Below is a small trained network, with its code and all its weights. Each question gives an input and a target symbol and asks what happens when units are switched off, that is, made to give their printed mean instead of their output.

import numpy as np


def w(rows, s, z=0):
    codes = np.array(rows[::2]) - 128.0
    scale = np.full(codes.shape[1], s)
    scale[-1] = z or s
    return codes * scale


def norm(h):
    return h / np.sqrt((h * h).mean(-1, keepdims=True) + 1e-5)


def f(y):
    return np.maximum(y, 0)


def softmax(a):
    e = np.exp(a - a.max(-1, keepdims=True))
    return e / e.sum(-1, keepdims=True)


def log_softmax(a):
    a = a - a.max(-1, keepdims=True)
    return a - np.log(np.exp(a).sum(-1, keepdims=True))


def net(x, mask):
    ids = ['βεηθπσψω'.index(c) for c in x.split()]
    T = len(ids)
    res = E[ids] + P[:T]
    u = 0
    for l in range(2):
        q, k, v = (norm(res) @ M[l].T for M in (Q, K, V))
        z = softmax(np.where(np.tri(T) > 0, q @ k.T / 2**0.5, -1e9)) @ v
        res = res + np.where(mask[u], z, O[l][:, -1]) @ O[l][:, :-1]
        u += 1
        y = f(norm(res) @ A[l][:, :-1].T + A[l][:, -1])
        res = res + np.where(mask[u : u + 8], y, B[l][:, -1]) @ B[l][:, :-1]
        u += 8
    return log_softmax(norm(res)[-1] @ U[:, :-1].T + U[:, -1])


Q, K, V, O, A, B = {}, {}, {}, {}, {}, {}
E = w([
[3,92,108,208],'β',
[136,204,185,112],'ε',
[227,63,218,136],'η',
[18,177,176,137],'θ',
[100,118,223,200],'π',
[109,134,148,69],'σ',
[197,142,147,167],'ψ',
[77,36,72,66],'ω',
],0.012)
P = w([
[100,33,219,227],'0',
[138,66,168,192],'1',
[139,87,119,185],'2',
[141,133,80,201],'3',
[119,182,14,194],'4',
[116,214,5,205],'5',
[115,253,11,224],'6',
],0.0036)
Q[0] = w([
[183,129,103,230],'L0H0',
[254,113,44,50],'L0H0',
],0.007)
K[0] = w([
[239,90,10,205],'L0H0',
[194,3,190,239],'L0H0',
],0.0045)
V[0] = w([
[75,86,251,251],'L0H0',
[50,69,206,242],'L0H0',
],0.003)
O[0] = w([
[122,185,2,167,252],'L0H0',
[146,106,228,71,234],'L0H0',
],0.0075,0.0033)
A[0] = w([
[163,157,80,147,116],'L0N0',
[147,255,150,104,145],'L0N1',
[89,96,194,128,99],'L0N2',
[126,124,163,177,65],'L0N3',
[83,154,108,166,40],'L0N4',
[91,7,175,182,1],'L0N5',
[26,188,67,114,101],'L0N6',
[65,147,129,134,38],'L0N7',
],0.0095,0.0026)
B[0] = w([
[175,113,120,64,160],'L0N0',
[3,89,50,141,253],'L0N1',
[148,74,81,110,198],'L0N2',
[157,100,42,113,193],'L0N3',
[101,172,181,162,185],'L0N4',
[51,37,105,105,220],'L0N5',
[236,126,162,66,255],'L0N6',
[228,149,189,100,180],'L0N7',
],0.006,0.0047)
Q[1] = w([
[112,80,238,232],'L1H0',
[151,80,254,182],'L1H0',
],0.0061)
K[1] = w([
[177,124,1,109],'L1H0',
[120,109,24,73],'L1H0',
],0.0083)
V[1] = w([
[146,95,2,98],'L1H0',
[98,177,221,4],'L1H0',
],0.0064)
O[1] = w([
[115,4,93,101,166],'L1H0',
[112,166,160,87,1],'L1H0',
],0.013,0.00075)
A[1] = w([
[160,118,85,114,254],'L1N0',
[119,207,193,123,198],'L1N1',
[183,134,93,10,130],'L1N2',
[87,126,143,195,70],'L1N3',
[63,64,154,137,102],'L1N4',
[138,123,156,183,86],'L1N5',
[160,95,190,149,245],'L1N6',
[133,254,218,62,237],'L1N7',
],0.0095,0.0033)
B[1] = w([
[63,144,159,152,200],'L1N0',
[231,222,36,73,202],'L1N1',
[147,146,212,114,173],'L1N2',
[132,176,191,138,163],'L1N3',
[223,191,150,50,213],'L1N4',
[124,159,178,173,146],'L1N5',
[83,251,87,105,195],'L1N6',
[241,206,1,130,254],'L1N7',
],0.0074,0.0067)
U = w([
[54,107,161,135,6],'β',
[6,164,81,108,46],'ε',
[166,112,171,141,33],'η',
[155,205,84,106,237],'θ',
[117,160,182,205,185],'π',
[109,140,200,51,170],'σ',
[128,72,56,199,106],'ψ',
[118,34,78,60,216],'ω',
],0.017,0.0022)

Each question gives the input, a string of symbols that net reads in full, and the target symbol t.
The units are the heads (2 rows each of Q, K, V and O) and the neurons (one row each of A and B). Each row of codes is followed by its name. A weight is (code - 128) times the scale printed after its matrix; where a second scale follows, it is the last column's (O, A, B and U).
mask holds one flag per unit, layer by layer, with each layer's heads first. A switched-off unit (its flag False) gives its mean, the last column of its rows in O or B, instead of its output. The means were averaged over made-up inputs and are rounded, as every weight is.
A unit's drop is (log p(t) with every unit on - log p(t) with that unit switched off) / (log p(t) with every unit on - log p(t) with every unit switched off).
The circuit of an input: a set's keep is (log p(t) with only the set's units on - log p(t) with every unit switched off) / (log p(t) with every unit on - log p(t) with every unit switched off). Starting from the 12 units with the biggest drops (on a tie, the unit counted first), units are removed one at a time, each time the one whose removal leaves the highest keep (on an exact tie, the one counted first), for as long as the keep stays at least 0.8.
units of the circuit, in order: the units of the circuit, biggest drop first
top k neurons: the k neurons with the biggest drops, biggest first
k most important neurons of layer l: the k neurons of layer l with the biggest drops, biggest first
drop of u: that unit's drop, to one decimal
input η ψ π β, target ψ: units of the circuit, in order	(L1H0 L0N6 L1N7)
input η ω π π π, target π: units of the circuit, in order	(L1N7)
input π θ σ ε π, target σ: units of the circuit, in order	(L1N7 L1H0)
input β ψ β σ, target σ: units of the circuit, in order	(L1N7 L1N2)
input θ ψ ω, target θ: units of the circuit, in order	(L1H0 L0N1)
input ω ω ω σ ψ, target ψ: 2 most important neurons of layer 0	(L0N6 L0N5)
input ψ ω θ π σ η β, target σ: top 4 neurons	(L0N1 L1N7 L1N4 L0N6)
input η π π ψ ε, target ε: top 3 neurons	(L0N1 L1N7 L0N3)
input σ β ε ε, target ε: top 2 neurons	(L0N1 L1N7)
input π θ π π ψ β, target ψ: top 3 neurons	(L0N6 L0N1 L0N7)
input β σ η, target σ: 2 most important neurons of layer 0	(L0N1 L0N3)
input θ σ β, target σ: top 4 neurons	(L1N7 L1N4 L0N3 L0N1)
input η π ε β, target π: top 3 neurons	(L1N7 L0N4 L1N1)
input ψ σ ε σ ω π η, target η: top 3 neurons	(L0N1 L1N7 L1N1)
input θ θ π η, target π: top 3 neurons	(L0N3 L1N7 L0N6)
input β η η π ψ ψ π, target ψ: units of the circuit, in order	(L1H0)
input π η η, target π: top 3 neurons	(L0N1 L1N7 L1N1)
input σ σ π ω σ ε σ, target σ: 2 most important neurons of layer 0	(L0N2 L0N1)
input β ε ψ β ε π, target π: 3 most important neurons of layer 1	(L1N7 L1N3 L1N1)
input π β β ψ ω π, target ω: units of the circuit, in order	(L1H0)
input ω θ ω β σ π, target σ: top 3 neurons	(L1N7 L1N4 L0N1)
input θ ε θ π β, target π: top 2 neurons	(L0N1 L1N7)
input ω π π ω β ω, target ω: top 2 neurons	(L0N3 L1N7)
input θ ε η ω ε β, target ω: 3 most important neurons of layer 1	(L1N2 L1N7 L1N1)
input η σ ω π, target ω: drop of L0N7	0.0
input ε ω ε ω ω ω, target ω: drop of L1H0	0.5
input ψ π π, target ψ: drop of L0N7	0.2
input σ β η, target σ: 2 most important neurons of layer 0	(L0N1 L0N2)
